Below is a small trained network, with its code and all its weights. Each question gives an input and a class and asks what happens when units are switched off, that is, made to give their printed mean instead of their output.

import numpy as np


def w(rows, s, z=0):
    codes = np.array(rows[::2]) - 128.0
    scale = np.full(codes.shape[1], s)
    scale[-1] = z or s
    return codes * scale


def f(y):
    return y / 2 * (1 + np.tanh(0.7978845608 * (y + 0.044715 * y**3)))


def log_softmax(a):
    a = a - a.max(-1, keepdims=True)
    return a - np.log(np.exp(a).sum(-1, keepdims=True))


def net(x, mask):
    res = np.array(x, float).reshape(1, 8) / 4 @ E
    y = f(res @ A[0][:, :-1].T + A[0][:, -1])
    res = res + np.where(mask, y, B[0][:, -1]) @ B[0][:, :-1]
    return log_softmax(res[-1] @ U[:, :-1].T + U[:, -1])


A, B = {}, {}
E = w([
[94,159,198,76,125],'x0',
[170,115,160,55,225],'x1',
[179,76,40,86,74],'x2',
[128,117,185,127,133],'x3',
[55,116,165,70,117],'x4',
[211,58,188,221,148],'x5',
[203,190,181,115,52],'x6',
[97,2,172,89,67],'x7',
],0.0078)
A[0] = w([
[165,136,109,185,108,2],'n1',
[46,254,73,167,120,196],'n2',
[227,110,151,151,131,95],'n3',
[105,82,99,189,234,120],'n4',
[133,212,150,89,73,174],'n5',
[171,86,80,195,98,112],'n6',
[74,146,91,177,103,93],'n7',
[146,58,58,75,114,197],'n8',
[129,200,143,161,101,66],'n9',
[127,85,96,186,210,113],'n10',
[96,177,213,31,193,145],'n11',
[150,52,94,67,73,184],'n12',
[232,134,186,179,159,168],'n13',
[139,145,121,98,83,130],'n14',
[63,196,207,182,169,74],'n15',
[75,145,204,51,188,114],'n16',
[73,136,201,163,158,169],'n17',
[246,135,191,200,148,156],'n18',
[58,50,180,166,90,133],'n19',
[117,58,125,41,145,106],'n20',
[225,130,145,196,153,87],'n21',
[211,137,177,190,130,136],'n22',
[177,180,138,172,115,193],'n23',
[44,30,170,162,80,99],'n24',
],0.0094,0.0044)
B[0] = w([
[125,168,128,77,91,146],'n1',
[9,179,151,108,178,250],'n2',
[216,111,112,89,59,191],'n3',
[157,16,73,202,237,199],'n4',
[128,164,43,182,183,205],'n5',
[165,129,146,57,153,200],'n6',
[71,128,173,65,111,158],'n7',
[116,96,233,175,162,216],'n8',
[90,175,117,184,151,161],'n9',
[145,66,61,167,206,187],'n10',
[125,53,121,33,214,230],'n11',
[123,70,187,163,176,222],'n12',
[231,175,90,106,98,239],'n13',
[130,114,134,145,157,153],'n14',
[128,176,209,196,201,204],'n15',
[107,58,170,11,180,209],'n16',
[138,174,230,127,138,199],'n17',
[208,207,89,90,92,255],'n18',
[103,142,209,142,5,217],'n19',
[55,129,166,116,128,184],'n20',
[176,190,66,118,100,209],'n21',
[180,204,106,90,85,215],'n22',
[145,205,99,141,129,205],'n23',
[81,110,217,186,2,225],'n24',
],0.0089,0.0081)
U = w([
[177,91,190,81,143,129],'0',
[89,41,2,59,12,3],'1',
[203,119,58,61,66,149],'2',
[41,89,144,54,164,123],'3',
[114,215,143,139,73,114],'4',
[96,82,175,233,24,131],'5',
[144,133,69,210,211,151],'6',
],0.0097,0.013)

Each question gives the input, the list of numbers given to net, and the class t.
The units are the neurons (one row each of A and B). Each row of codes is followed by its name. A weight is (code - 128) times the scale printed after its matrix; where a second scale follows, it is the last column's (A, B and U).
mask holds one flag per neuron, in row order. A switched-off neuron (its flag False) gives its mean, the last column of its row in B, instead of its output. The means were averaged over made-up inputs and are rounded, as every weight is.
A unit's drop is (log p(t) with every unit on - log p(t) with that unit switched off) / (log p(t) with every unit on - log p(t) with every unit switched off).
The circuit of an input: a set's keep is (log p(t) with only the set's units on - log p(t) with every unit switched off) / (log p(t) with every unit on - log p(t) with every unit switched off). Starting from the 12 units with the biggest drops (on a tie, the unit counted first), units are removed one at a time, each time the one whose removal leaves the highest keep (on an exact tie, the one counted first), for as long as the keep stays at least 0.8.
circuit, biggest first: the units of the circuit, biggest drop first
most important unit: the unit with the biggest drop
k most important neurons: the k neurons with the biggest drops, biggest first
drop of u: that unit's drop, to one decimal
input [-7,3,1,-1,5,3,1,-1], class 2: circuit, biggest first => (n15 n2)
input [-2,2,3,4,5,-1,-2,5], class 5: most important unit => n24
input [-1,1,2,-6,8,-2,4,-6], class 3: circuit, biggest first => (n2 n18)
input [-6,-1,-6,-3,7,-3,-5,-6], class 3: 2 most important neurons => (n2 n7)
input [3,-6,-4,0,1,-5,8,-6], class 6: circuit, biggest first => (n5 n19)
input [3,-5,8,-8,5,-6,-6,3], class 5: circuit, biggest first => (n24 n8)
input [-6,-6,3,-7,-2,-6,-2,5], class 5: 3 most important neurons => (n11 n16 n8)
input [1,2,7,-4,-1,-4,-3,-2], class 3: circuit, biggest first => (n13 n18)
input [1,-3,2,-5,8,-3,1,-5], class 3: circuit, biggest first => (n2 n18)
input [5,-7,-2,0,0,-3,4,-7], class 6: 2 most important neurons => (n5 n19)
input [0,-7,-5,6,-2,6,0,4], class 4: 2 most important neurons => (n18 n22)
input [-8,2,7,-7,-6,-8,0,-5], class 6: 2 most important neurons => (n16 n11)
input [8,-6,-3,4,6,-3,5,4], class 3: 2 most important neurons => (n11 n16)
input [3,-6,-1,-5,8,-2,6,-7], class 3: circuit, biggest first => (n2)
input [7,-5,-1,8,-5,-3,5,-7], class 6: 2 most important neurons => (n5 n19)
input [-3,0,8,-5,6,3,2,-4], class 0: drop of n24 => 0.2
input [-2,-5,2,-6,4,8,-2,-8], class 2: drop of n12 => 0.1
input [7,1,8,7,-7,-7,6,1], class 6: drop of n5 => 0.4
